Each row comes from the steps of one path. Every step used is in the known rows, and no mark comes twice. Write the path behind each row, first mark first.
Each row is shifted at random along 6 fixed directions that mean nothing.
Known rows
tifak/kapap/zogik/mamab/ribusat/duleb: [-371  760   47  132   10  -74  409 -111  370  178  -58 -129   -1 -262
  -11  -92  -35  -33  169 -161  185  146 -220 -210  138  387 -350  -69
   53   74 -126  352  272    7 -112 -379 -202    6  -79  -63   15  128
  187 -102   87]
duleb/duda/ribusat/fonog/mamab/kapap/zogik/tifak/pevobe: [ -82  577   64  254  116 -252  177   67  394 -187  -97  -98  212  -15
  229 -109  534  -22   43 -156 -106 -155   59   65  -51   83   13 -127
  112  -94  -79   52  259 -247 -231 -416 -158 -149  197  -33 -161   87
  -59 -166  215]
kapap/tifak/zogik/pevobe/mamab/ribusat/fonog/duda: [-166  651   31  276   52   79  266 -201  446   15 -288  -24  -50 -110
  -66 -199  215 -147  190 -176  -77 -257  141   16 -147   30  -27  -36
 -197  -49  -17  -70  219  -21 -127 -200 -151 -176  -42   13 -169  126
   58 -156  -37]
kapap/tifak/duleb/fonog/duda/ribusat: [-233  348 -313  120  433 -142  -50 -228   84 -381   13  258  151  226
  136 -119  401  344 -251 -237 -285 -113   70   60 -256   18  146   79
  192   -3  189  -83 -170 -409 -125 -412 -112 -208  385 -126  -73 -233
 -332  -66  198]
ribusat/duleb/duda/fonog/mamab/kapap: [-127  274 -358  282  -66 -119  127   74  270 -428  -30  -25   94  113
  463 -136  655   69  -65 -412   16 -113   93  -10 -220  252  164 -143
  325 -134 -104  204  136 -448 -198 -408 -200 -120  474  -28  -54 -269
   31 -452  247]
zogik/kapap/fonog/ribusat/duleb: [-362  628  -90  123  113  196  345 -104  204  111 -129   43 -271  -29
  -15 -232  246  121   86 -118  -69   81 -156   65 -142  204 -104 -145
   34   49  -48  151  -15 -213  -62 -337 -211 -108  309  -85   -7  133
   80 -174  113]
kapap/tifak/pevobe/duda: [ 189  435  -85  417  105 -107  -15   37  432 -154  151   84  -55  -65
 -195   19  146  -45   94  -94  -54  -20  164   59 -162 -132  144  140
 -175 -141 -127  137  184 -200 -106 -235 -122 -129  -33 -338 -165  245
 -220 -331  -21]
pevobe/kapap/tifak/zogik/mamab/duleb/fonog: [-261  528   31 -133   69 -303  330   20  533  222  208 -143 -108 -350
   55  105   45 -104  197 -377   37   -9  185 -380  -88  442 -187  113
   -5   14   51   43  410 -159   79 -585 -154    7   99   99  -68  -30
  -21 -343 -243]
duda/ribusat/fonog/mamab/kapap: [  -2  277 -323  218  372 -176  145  -16   31 -151 -125   30 -134 -121
  176  -88  479  265 -152  -75 -355   35  -94  116  -58  -22  -88  -67
  298  -15   54  119   45 -230  -89 -368   23  -24  272  -30  124  207
  134    0  204]
ribusat/duda/fonog/mamab: [ -86  314  -81  327  240  -14  -73 -104  -19 -333 -474  248   63  243
   31 -264  240  292 -241   14 -425 -103 -189  292  -39  101 -237 -218
   55  206  208   65 -194 -169 -102 -195   84 -227   69  -58   38   55
   66  101  560]
ribusat/duleb/duda/fonog/mamab: [-166   43  -25  173  -47   16    4  -34  150 -459 -400   52  231  185
  205 -286  340  206 -297 -297 -160 -155 -111   56 -105  390 -202 -202
  158  214  234   32  -84 -313 -205 -319  -30 -147  207  -20  136 -127
  102  -51  479]
mamab/ribusat/fonog/duda: [-342  304 -251  128   56  294   -5   37  261  -57 -281 -165 -123  -98
  233  -44  229   12  -17 -191 -377 -155  143   87  -66  224 -149 -199
  -78   74  191  -15   71 -215 -281 -321  -36 -136   72  170  -68 -225
   52 -269  209]
kapap/tifak/duleb/fonog/mamab/ribusat: [-410  567 -199  -56  541  -84  -44  -81  -11 -385  390   25  227 -261
   66   26  -18  424   18 -100 -397  428 -247 -404  285  232 -306  116
  349  129   29  500  -65 -165  -79 -663  -56  186  285 -162  -37   57
  153 -107  348]
pevobe/zogik/mamab/kapap/fonog/ribusat/duleb: [-282  583 -114  143 -225  107  542  164  552  517 -303 -205 -490 -218
  316  118  420 -196  180 -253  100 -264  207  -13 -255  360 -125 -134
 -216  -47   17    4  508  -83   45 -231 -159 -150   -8  159   78  -48
   21 -329 -176]
pevobe/zogik/mamab/ribusat/duleb/fonog: [-162  365 -223  127   93   83  349   49  256  155   13  -47 -231 -164
  204   49  202  118  118 -272  156   45  -51 -147 -162  271 -145  -10
  199   25  -32  203   84 -188 -112 -339 -145    2  223  -20   73   94
  110 -279  -40]
tifak/kapap/zogik/pevobe/mamab/duleb/duda/ribusat: [-107  724 -114  349  -17 -544  163  -91  534   -2  198  248   99 -272
   74  352 -300 -228  285 -249  545   78 -154 -255  274  351 -260   47
 -243   85 -318  637  437   44 -273 -328 -250  101 -417  -63  -42  115
   33 -368   33]
zogik/mamab/duleb/duda/fonog: [-319  555 -260   48  490 -174   54  113  -36   50  176  264 -337   12
   30  138   23  240 -167   93 -243  163 -159   36  -50   74 -100  -13
  122  117   78  215 -169 -227   27 -472  -69  -89  371 -104  102   90
    4 -244  156]
duda/fonog/mamab/ribusat: [ -29  345 -317  327  116 -169  104 -163  138 -237  139   27 -117  -61
  149  -86  244  128  -32 -217  -44  128  -92  -67  -62  170    0  -40
  284  -17 -177  414  -23 -184 -127 -345 -105    4  412 -103  -52  123
   80 -405  268]
duleb/fonog/mamab/kapap: [-251  262   37 -250   80 -282  174  100  333 -163  -95 -400  -24 -239
  349 -241  360  143 -133 -497 -335 -143  133 -185  -96  629 -219 -193
  364   77  258 -147  260 -446   -3 -687  -26  -60  422  260   82 -524
   24  -94  169]
tifak/duleb/duda/ribusat/fonog: [ -70 -216  -96  228  -84   16   34  -67  393 -558 -369  -56  454  163
  332  -14  478   62 -340 -403  103 -419  145 -152 -203  190    9  180
   86   50  327 -118  261 -237 -223 -204    1 -118 -189 -165  100 -242
 -131  -56  182]
pevobe/zogik/tifak/duleb/duda/fonog/mamab/ribusat: [-126  162  275  183  -74  -78   34  -33  312 -175 -451   74  238   74
  138   59  104   63 -182 -144  -85 -257  -11 -137  -24  476 -447  -65
 -200  325  359   -3  143   62 -122 -192   54 -166 -287   76   63    1
 -109   63  451]
fonog/mamab/duleb/duda/ribusat: [-142  333 -209  350 -123 -107 -108  -80  282 -428  -76   76  167  -44
  263   36   74  -46  -51 -272   25   42  -92  -72  124  430 -196 -166
  -18  148 -106  477   94 -148 -360 -318 -118   -2  -43   -9  -89 -114
  141 -415  516]
zogik/pevobe/duda/ribusat/duleb: [ 212  369 -277  161  558 -231  105  -70  -21  -30  124  403 -288 -332
 -270   -9 -205  319 -141  -27 -102  281 -370   24   -1  -75 -212  129
   25  163    9  253 -117 -128 -120 -281  -89  176  -42 -251  441  538
  226  188    6]
duleb/duda/fonog/mamab/kapap/zogik: [-165  491 -143  157  205 -425  268   55  301 -162   36    4    7   30
  357 -142  574   83  -54 -268  -30 -124   32  -14 -210  138  126  -59
  366 -175 -152  118  202 -374   49 -490 -156 -116  494  -43  -29 -198
   -5 -288  144]
kapap/zogik/tifak/pevobe: [-103  641  245  134   34 -368   69   21  486   80  114  -28   44  -30
 -121  -56  -30  -41  170 -158  -53   34   44  -26  -20  355 -146 -136
 -153   51  -68  105  200 -275 -138 -488 -218 -204   74  -11 -232 -122
 -261 -228  125]
pevobe/mamab/fonog/duda/ribusat/duleb: [-178  258 -459  335 -102  -95  258 -301  367 -267  -38  133   25  -53
  239   26  295  -85  -26 -443  417  -67  -36 -191 -232  219  163   96
  196  -73 -219  359  215 -214 -137 -201 -316   42  224 -141  119 -104
  226 -488   54]
kapap/tifak/duleb/fonog: [-146  295 -113  313  -51  -90 -218  -10  352 -400  -60  164  416  -13
  168  216  -91   76   38 -243 -101   24   -9 -203  318  448 -423  -28
 -291  224  132  405  262  -84 -401 -325   -6  -50 -551    0 -196 -241
 -203 -101  394]
kapap/tifak/duleb/duda/fonog/mamab/ribusat: [-153  262  -77  451   -1  127   52 -187  247 -553 -343  111  372  217
  173 -130  524   60 -188  -89 -101 -259   50  -59 -123  -25   -2  137
  -29  -27  102  124   99   22 -112 -100    1 -149  -76 -253 -105  112
  -37 -106  399]
tifak/zogik/mamab/kapap/fonog/ribusat/duleb/duda: [-599  749  159    1 -148  -12  331   27  484 -109  -67 -266  208 -226
  242  -44   21 -164  115 -359  213   67 -189 -396  227  690 -331 -199
   83  152 -119  424  437 -142 -147 -536 -284   15  -55  -22   10 -259
  301 -332  269]
kapap/fonog/mamab/ribusat/duleb: [-408  407 -116   56   66  290  275  -86  191  -69 -220 -243 -169 -226
   70 -200  287   99  -37  -86 -304   59  -73 -141  -47  174 -184   14
   92   35  105  152  128  -55   64 -337  -51   29  198 -113  133  159
  347 -131  168]
pevobe/kapap/zogik/mamab: [ -58  745   55  330  243 -390  237   11  212  455   40  358 -319   84
 -119   66 -127  146  261   93  157  185 -273  131   -9  253 -286 -189
  -34   96 -253  383    7 -109    3 -301 -141 -209   25  -48 -125  136
 -165 -136  212]
tifak/zogik/mamab/ribusat/duleb/fonog/duda: [-392  459 -347  295   12  350  133  120  330  -64 -127 -196   30 -151
  312   84  308  -45  131 -253  -78 -122  148  -78   38  102  -73  -64
  -74  -53   -3  214  233 -117 -354 -325 -140  -47 -122   15 -146  -57
   55 -417   35]
ribusat/duleb/fonog/duda: [-298  257 -479  150  316  185  -40   19   89 -380   50  108  121   29
  220 -110  335  284  -14 -305 -246   73  -18   -2 -112   45   57  -41
  244  -39   17  198 -123 -476 -248 -471 -176  -18  341  -78  -34 -247
   74 -309  166]
mamab/kapap/fonog/ribusat: [-276  564   44   79 -201 -129  370 -232  512 -121 -121 -247  -54 -117
  192 -277  279 -176   42 -451  135  -94    7 -191 -155  563  -41 -155
  164  -26 -137  170  351 -258   -2 -395 -251  -95  280   27  -53 -377
   96 -340  181]
tifak/pevobe/kapap/fonog/duda/ribusat/duleb: [-257  285 -212  170  162  -40   86   55  272  103  -58  138 -170  108
   -7  180  202   84   51  -75    0  -72   56   97 -232   41   36   15
 -115   34   95   39   58 -267  -50 -309 -161 -183  157 -153  103  150
 -172 -315  -15]
pevobe/duda/fonog/mamab: [ 156  260 -132  234  233 -328  -72  -26   71 -142   32  194 -208 -177
  -36  -22 -142  242 -212 -153 -226  152 -221   47  107  314 -321 -122
   93  262   58  322  -58 -158 -142 -333   44   16   72  -50  173  207
    8  -61  365]
pevobe/mamab/duleb/fonog/ribusat: [-221  279 -341  197  210   30  188 -156  203 -263   42  117   47 -273
   74   88  102   75   24 -239   60  111 -166 -239   60  105 -185  149
  111   61  -65  463  116  -85  -99 -336  -98  243   50 -124  131  200
  304 -294   61]
tifak/pevobe/duda/ribusat/duleb/fonog: [  99  -53 -201   48  125  -94   30  104  267 -175  -19 -125 -119 -131
   82    4  240  187 -289 -376  -73 -166  124   71 -224  168   -7   37
  109  103  319 -193   38 -408 -285 -364  -34  -51  214 -123  276  164
 -236  -85  -89]
duda/fonog/mamab/duleb: [ 199  214 -548  755  -17   78  157 -190  242 -451  -71  205   47    2
  143  -51  583  -68   40 -148   71  -56   57   14 -177 -333  234  225
   47 -280 -318  481  173   15 -121  -16  -94   55  -24 -306 -137  396
  183 -471  112]
duda/fonog/ribusat/duleb: [  66   50 -663  607 -169  115  119  -70  374 -366   14  176  156 -112
  311  172  426  -80   62 -408  245  -42   54  -96  -59  -34   93  131
 -108 -125 -233  554  285 -139 -380 -124 -187  162 -142 -157   18  196
  154 -566   -3]

Write each row's path
[-485  637 -435  273  -24  324  289  289  458  221   59 -148 -127 -304
  464  315  355 -123  255 -166   93  -43  103 -144   54   62  -23   -7
 -155 -148 -224  430  417  -72 -258 -333 -236   94  -58  -26  -55   35
  200 -605  -79]
kapap/zogik/mamab/fonog/ribusat/duleb/duda
[-272  539  168  318  117  328  239  -94  229 -227 -150    0  166  143
 -169 -218  376   62  203  110   -4   66 -136  -82 -168 -104   19   77
   74  -72 -110  218  -28  -41   41 -228 -196 -117  241 -402 -129  462
  165 -243  282]
zogik/tifak/pevobe/kapap/fonog/mamab/ribusat/duleb/duda
[ -41  121 -159  415  -23  -50 -115   27  304 -297 -221  221  316  159
  287  212  328  136   -5 -164  -54 -175   77   -5   29  207 -199  -14
 -161  129  148  208  163  -97 -315 -201   30 -150 -253  -41 -138   76
 -222 -164  382]
pevobe/kapap/tifak/duleb/duda/ribusat/fonog/mamab
[-136  650  -46   93  312 -242  378  -69  328  210   10    7 -229 -208
  -82  -64  141   72  173 -140   27  -91   31  -25 -108    8  -95   93
   27  -72   14   -8  184 -109   35 -382 -108  -61  102  -42   -7  218
 -124  -29 -258]
tifak/kapap/zogik/pevobe/mamab/duleb/fonog
[-442  612 -235  112  335 -107  -51  -24   90 -150  214   -4  -83 -124
   66  155   15  172  -26    9 -264  263 -128 -100  202  162 -150  -20
  109  105   -1  427   -5 -147  -72 -531  -72  -23  226 -181  -63  164
    9 -357  302]
tifak/kapap/fonog/mamab/duleb/duda/ribusat
[-314  503 -405  274  162  -69  236   24  401   36  113   99  -82 -182
  155  236  270  -83  149 -210  101   -7   94 -135  -54  -79  112  183
 -137 -143 -155  284  385 -140  -94 -364 -243   12 -122 -175  -33  138
   43 -448 -204]
tifak/zogik/kapap/fonog/duda/ribusat/duleb
[-234  753  -64   79  329  -83  470 -225  275  148  -63   35 -269 -132
    5 -323  230   55  163 -190   53  -96  -95    3 -283   21   77  -18
  264 -114 -174   10   25 -198   50 -337 -249  -67  485  -25   18   32
  185 -132  -81]
kapap/zogik/pevobe/mamab/ribusat/fonog/duda
[-377  805 -489  143  527  -58  325   -1  226   62  404   97  -66 -360
  102  144  130  154  388 -189  117  204  -96 -230   60 -186   46  194
  200 -201 -292  462  154 -174 -109 -514 -292  199  234 -158   -7  226
  167 -361 -286]
tifak/kapap/zogik/pevobe/mamab/ribusat/duleb/fonog/duda
[-196  486  252  104  152  114  226   42  318  221 -285  -84 -234 -118
 -294  -39  220  -24  117  204 -406 -101  120   14 -165  -47 -203  101
 -317   32  240 -137  202   98  251 -259   18 -152  -59 -106   -6  473
   -7  -38   15]
zogik/tifak/pevobe/kapap/fonog/mamab/duleb
[-232  690   17  406    7  226  207  -83  455   27 -303  -71   68 -192
    8   92  191 -155  303   29 -154  -82   88 -129   70  -24 -212  103
 -324  -42  -28  274  420  229   53 -130  -33  -71 -437 -130 -220  301
  167 -235  149]
pevobe/zogik/tifak/kapap/fonog/mamab/ribusat/duda
[-436  901  -69   74  624  -57  159   -6   74   84  216  265 -147 -110
 -256   66  -37  190  252  207 -203  287 -244  -13   68 -121 -134   16
   90   42 -118  292 -105 -125    1 -488 -177  -32  341 -193  -81  413
  143 -190   77]
zogik/kapap/tifak/pevobe/mamab/ribusat/fonog/duda
[-417  848   52  188  -29   47  348 -119  480 -141   12 -294   47 -178
  156 -193  243 -159  299 -252   81    9    8 -288    9  251    6    3
  181 -132 -268  330  380  -61   29 -418 -230  -48  132 -164 -294  -37
  241 -473  148]
tifak/zogik/kapap/fonog/mamab/ribusat/duda
[-272  696 -199  227  172  174  380  107  194  408   15    7 -553 -143
   77   54  289  127  320   50  -81  161  -46   46 -154   51  -93  -80
   29  -64 -161  263   55  -69   46 -300 -143  -98  306  -77  -86  395
   82 -342    4]
pevobe/zogik/kapap/fonog/mamab/ribusat/duleb
[ -79  668 -259  398  188 -205  175  -16  295  164    1  203 -217  -34
   90  187  129    0  181  -44  155  -78   -5  186   11  -27  -45  -71
 -139  -15 -115  222  108  -88 -309 -232 -137 -150  -19  -46 -128  332
 -212 -239  -43]
tifak/kapap/zogik/pevobe/mamab/duleb/duda/ribusat/fonog
